Below are the code and all the weights of a small trained network. Each question names an input and a target symbol and asks about switching units off, where a switched-off unit gives its printed mean instead of its output.

import numpy as np


def w(rows, s, z=0):
    codes = np.array(rows[::2]) - 128.0
    scale = np.full(codes.shape[1], s)
    scale[-1] = z or s
    return codes * scale


def norm(h):
    return h / np.sqrt((h * h).mean(-1, keepdims=True) + 1e-5)


def f(y):
    return np.maximum(y, 0)


def softmax(a):
    e = np.exp(a - a.max(-1, keepdims=True))
    return e / e.sum(-1, keepdims=True)


def log_softmax(a):
    a = a - a.max(-1, keepdims=True)
    return a - np.log(np.exp(a).sum(-1, keepdims=True))


def net(x, mask):
    ids = ['αγδζηθλμξψω'.index(c) for c in x.split()]
    T = len(ids)
    res = E[ids] + P[:T]
    u = 0
    for l in range(2):
        q, k, v = (norm(res) @ M[l].T for M in (Q, K, V))
        z = softmax(np.where(np.tri(T) > 0, q @ k.T / 4**0.5, -1e9)) @ v
        res = res + np.where(mask[u], z, O[l][:, -1]) @ O[l][:, :-1]
        u += 1
        y = f(norm(res) @ A[l][:, :-1].T + A[l][:, -1])
        res = res + np.where(mask[u : u + 4], y, B[l][:, -1]) @ B[l][:, :-1]
        u += 4
    return log_softmax(norm(res)[-1] @ U[:, :-1].T + U[:, -1])


Q, K, V, O, A, B = {}, {}, {}, {}, {}, {}
E = w([
[82,171,94,55],'α',
[15,174,80,64],'γ',
[106,150,122,98],'δ',
[95,152,104,182],'ζ',
[84,168,229,91],'η',
[137,99,155,238],'θ',
[87,251,92,216],'λ',
[133,227,123,83],'μ',
[175,69,134,133],'ξ',
[138,87,141,136],'ψ',
[218,159,114,73],'ω',
],0.023)
P = w([
[77,172,94,146],'0',
[70,120,110,121],'1',
[58,97,104,100],'2',
[44,72,105,89],'3',
[34,53,100,84],'4',
[18,40,101,77],'5',
[15,33,101,73],'6',
[7,29,98,71],'7',
[2,38,96,78],'8',
],0.0052)
Q[0] = w([
[63,56,3,69],'L0H0',
[248,131,194,77],'L0H0',
[87,79,84,165],'L0H0',
[243,232,155,86],'L0H0',
],0.011)
K[0] = w([
[8,137,186,146],'L0H0',
[131,108,31,172],'L0H0',
[49,99,250,125],'L0H0',
[125,122,15,137],'L0H0',
],0.011)
V[0] = w([
[125,131,3,150],'L0H0',
[179,120,60,126],'L0H0',
[168,171,249,138],'L0H0',
[107,161,61,236],'L0H0',
],0.0069)
O[0] = w([
[152,161,54,124,160],'L0H0',
[138,3,141,36,33],'L0H0',
[198,148,162,140,1],'L0H0',
[90,90,90,147,171],'L0H0',
],0.0075,0.0021)
A[0] = w([
[96,78,199,193,6],'L0N0',
[105,204,199,152,128],'L0N1',
[1,72,174,68,145],'L0N2',
[77,187,208,71,3],'L0N3',
],0.0097,0.0048)
B[0] = w([
[135,202,255,66,155],'L0N0',
[116,207,146,80,174],'L0N1',
[201,182,65,186,253],'L0N2',
[62,148,141,242,157],'L0N3',
],0.0084,0.0071)
Q[1] = w([
[139,234,191,147],'L1H0',
[180,253,164,80],'L1H0',
[197,133,134,219],'L1H0',
[26,146,33,130],'L1H0',
],0.012)
K[1] = w([
[116,169,140,179],'L1H0',
[62,243,182,163],'L1H0',
[252,133,172,184],'L1H0',
[126,132,18,125],'L1H0',
],0.016)
V[1] = w([
[57,179,237,89],'L1H0',
[106,74,217,121],'L1H0',
[148,187,159,142],'L1H0',
[127,166,206,254],'L1H0',
],0.0061)
O[1] = w([
[110,179,68,97,57],'L1H0',
[1,179,98,148,3],'L1H0',
[90,81,45,164,156],'L1H0',
[105,139,164,172,196],'L1H0',
],0.011,0.0032)
A[1] = w([
[78,125,34,236,112],'L1N0',
[64,180,1,125,91],'L1N1',
[54,181,152,127,33],'L1N2',
[29,229,28,43,1],'L1N3',
],0.0063,0.0055)
B[1] = w([
[163,86,146,68,254],'L1N0',
[122,100,92,162,211],'L1N1',
[154,200,95,92,143],'L1N2',
[98,110,252,125,170],'L1N3',
],0.014,0.0052)
U = w([
[119,137,78,30,238],'α',
[19,74,97,73,164],'γ',
[225,184,55,168,71],'δ',
[77,53,34,185,215],'ζ',
[106,142,114,127,56],'η',
[40,81,172,186,139],'θ',
[115,162,60,194,121],'λ',
[151,164,201,40,193],'μ',
[134,52,218,44,198],'ξ',
[249,164,199,206,1],'ψ',
[244,156,149,13,49],'ω',
],0.015,0.0061)

Each question gives the input, a string of symbols that net reads in full, and the target symbol t.
The units are the heads (4 rows each of Q, K, V and O) and the neurons (one row each of A and B). Each row of codes is followed by its name. A weight is (code - 128) times the scale printed after its matrix; where a second scale follows, it is the last column's (O, A, B and U).
mask holds one flag per unit, layer by layer, with each layer's heads first. A switched-off unit (its flag False) gives its mean, the last column of its rows in O or B, instead of its output. The means were averaged over made-up inputs and are rounded, as every weight is.
A unit's drop is (log p(t) with every unit on - log p(t) with that unit switched off) / (log p(t) with every unit on - log p(t) with every unit switched off).
The circuit of an input: a set's keep is (log p(t) with only the set's units on - log p(t) with every unit switched off) / (log p(t) with every unit on - log p(t) with every unit switched off). Starting from all 10 units, units are removed one at a time, each time the one whose removal leaves the highest keep (on an exact tie, the one counted first), for as long as the keep stays at least 0.8.
circuit, biggest first: the units of the circuit, biggest drop first
most important unit: the unit with the biggest drop
k most important neurons: the k neurons with the biggest drops, biggest first
top k neurons in layer l: the k neurons of layer l with the biggest drops, biggest first
drop of u: that unit's drop, to one decimal
input ψ ψ ζ μ ζ λ ξ ζ ψ, target ζ: most important unit	L0N2
input ξ ζ θ ζ ξ ζ, target ξ: 3 most important neurons	[L1N0, L0N3, L1N1]
input ω ζ δ θ, target θ: circuit, biggest first	[L0N0, L1H0, L0N2]
input α ζ ζ ψ ξ η ψ ξ, target μ: top 2 neurons in layer 0	[L0N0, L0N2]
input ψ δ ζ ξ μ ζ ξ ζ, target ξ: top 2 neurons in layer 0	[L0N3, L0N0]
input ζ ω ψ η ξ ψ ζ ψ, target μ: circuit, biggest first	[L0H0, L0N0, L0N1]
input ξ ζ ψ ζ ζ ζ θ ω ξ, target ζ: top 2 neurons in layer 1	[L1N0, L1N3]
input η λ δ ζ ζ ζ η η ξ, target θ: circuit, biggest first	[L1H0, L0N2, L0H0]
input γ α ζ η α λ ζ ξ ξ, target θ: 3 most important neurons	[L1N0, L0N2, L0N1]
input η ψ δ ζ ζ α ζ μ, target γ: top 2 neurons in layer 1	[L1N3, L1N1]
input ζ ζ ξ ζ ψ δ θ, target θ: circuit, biggest first	[L0N0, L1H0]
input ω ξ ψ ζ ξ η δ δ, target λ: circuit, biggest first	[L0H0, L1H0]
input η ψ ξ, target μ: top 2 neurons in layer 1	[L1N1, L1N2]
input μ ξ ζ ζ ξ, target ζ: circuit, biggest first	[L0H0]
input ζ ζ ζ μ ω ω ψ, target ψ: circuit, biggest first	[L0N2, L0N0]
input ζ ξ δ ψ, target ψ: top 2 neurons in layer 1	[L1N0, L1N1]
input ζ ζ η, target λ: top 2 neurons in layer 0	[L0N2, L0N3]
input α λ δ η ζ ξ ζ ω, target α: top 2 neurons in layer 0	[L0N2, L0N3]
input ζ δ ζ η, target λ: drop of L0N3	0.2
input ω θ δ, target δ: drop of L0N2	1.4
input ζ ψ η α ζ ζ ψ, target μ: drop of L0N0	0.2
input ξ ζ ζ ψ ζ, target ψ: top neuron in layer 1	[L1N1]
